Below is a small trained network, with its code and all its weights. Each question gives an input and a class and asks what happens when units are switched off, that is, made to give their printed mean instead of their output.

import numpy as np


def w(rows, s, z=0):
    codes = np.array(rows[::2]) - 128.0
    scale = np.full(codes.shape[1], s)
    scale[-1] = z or s
    return codes * scale


def norm(h):
    return h / np.sqrt((h * h).mean(-1, keepdims=True) + 1e-5)


def f(y):
    return np.maximum(y, 0)


def log_softmax(a):
    a = a - a.max(-1, keepdims=True)
    return a - np.log(np.exp(a).sum(-1, keepdims=True))


def net(x, mask):
    res = np.array(x, float).reshape(1, 4) / 4 @ E
    u = 0
    for l in range(2):
        y = f(norm(res) @ A[l][:, :-1].T + A[l][:, -1])
        res = res + np.where(mask[u : u + 3], y, B[l][:, -1]) @ B[l][:, :-1]
        u += 3
    return log_softmax(norm(res)[-1] @ U[:, :-1].T + U[:, -1])


A, B = {}, {}
E = w([
[101,145,159,67,120,99,125,152,122,175,193,199],'x0',
[72,204,78,61,84,169,226,198,198,148,91,223],'x1',
[126,94,166,113,190,182,86,99,155,124,126,121],'x2',
[141,117,173,123,122,85,107,136,172,3,100,139],'x3',
],0.0076)
A[0] = w([
[92,114,254,90,147,109,85,174,194,22,129,196,2],'L0N0',
[127,51,207,142,197,234,48,37,161,129,172,72,65],'L0N1',
[126,172,210,113,95,112,122,165,138,46,185,165,84],'L0N2',
],0.0045,0.0031)
B[0] = w([
[220,16,215,38,89,153,157,180,220,214,147,254,208],'L0N0',
[91,63,123,207,200,54,46,89,99,44,137,109,254],'L0N1',
[193,21,105,181,197,198,46,80,118,165,178,163,183],'L0N2',
],0.0057,0.0059)
A[1] = w([
[59,153,130,72,106,140,148,157,106,254,216,180,15],'L1N0',
[84,164,118,67,184,187,151,132,163,159,75,189,8],'L1N1',
[30,121,160,158,190,97,105,83,160,82,100,83,2],'L1N2',
],0.005,0.0014)
B[1] = w([
[6,192,143,186,218,205,110,174,121,123,147,255,253],'L1N0',
[156,145,77,201,136,190,173,134,23,172,193,95,205],'L1N1',
[130,108,58,190,120,171,152,148,32,233,96,80,203],'L1N2',
],0.0077,0.0052)
U = w([
[129,57,154,188,171,89,48,50,32,126,150,53,225],'0',
[170,44,198,81,132,120,115,139,254,69,124,228,157],'1',
[119,195,47,175,58,145,227,157,133,76,66,41,130],'2',
[93,166,159,31,108,80,150,106,169,142,133,62,3],'3',
[94,172,172,74,99,106,119,104,165,135,114,94,5],'4',
[34,206,113,124,143,189,178,173,127,203,158,222,189],'5',
[137,192,135,20,120,89,126,41,162,154,99,107,20],'6',
],0.0094,0.0046)

Each question gives the input, the list of numbers given to net, and the class t.
The units are the neurons (one row each of A and B). Each row of codes is followed by its name. A weight is (code - 128) times the scale printed after its matrix; where a second scale follows, it is the last column's (A, B and U).
mask holds one flag per neuron, layer by layer. A switched-off neuron (its flag False) gives its mean, the last column of its row in B, instead of its output. The means were averaged over made-up inputs and are rounded, as every weight is.
A unit's drop is (log p(t) with every unit on - log p(t) with that unit switched off) / (log p(t) with every unit on - log p(t) with every unit switched off).
The circuit of an input: a set's keep is (log p(t) with only the set's units on - log p(t) with every unit switched off) / (log p(t) with every unit on - log p(t) with every unit switched off). Starting from all 6 units, units are removed one at a time, each time the one whose removal leaves the highest keep (on an exact tie, the one counted first), for as long as the keep stays at least 0.8.
circuit, biggest first: the units of the circuit, biggest drop first
most important unit: the unit with the biggest drop
top k neurons: the k neurons with the biggest drops, biggest first
drop when u is switched off: that unit's drop, to one decimal
input [-6,4,-4,-4], class 2: most important unit : L0N0
input [-3,6,-7,8], class 1: top 4 neurons : L1N2, L0N2, L0N0, L1N0
input [-7,6,4,4], class 2: circuit, biggest first : L1N0, L1N1
input [-5,-1,-3,2], class 2: circuit, biggest first : L0N1, L0N2
input [-5,6,6,0], class 2: circuit, biggest first : L1N0, L0N0
input [4,-4,4,5], class 1: top 2 neurons : L0N0, L1N1
input [7,-7,1,8], class 1: top 2 neurons : L0N0, L1N1
input [-6,4,1,0], class 2: top 2 neurons : L1N0, L0N0
input [-4,-2,0,8], class 1: top 3 neurons : L0N0, L1N1, L0N1
input [4,-3,-7,-1], class 5: top 2 neurons : L0N1, L1N0
input [-6,4,-1,-2], class 2: top 2 neurons : L1N0, L0N0
input [-3,2,1,1], class 2: drop when L0N1 is switched off : 0.1
input [2,0,0,1], class 1: drop when L0N2 is switched off : 0.1
input [8,-2,3,-1], class 1: circuit, biggest first : L1N2
input [5,-5,0,6], class 1: drop when L0N0 is switched off : 1.1
input [-5,-3,-8,0], class 2: drop when L0N2 is switched off : 0.3
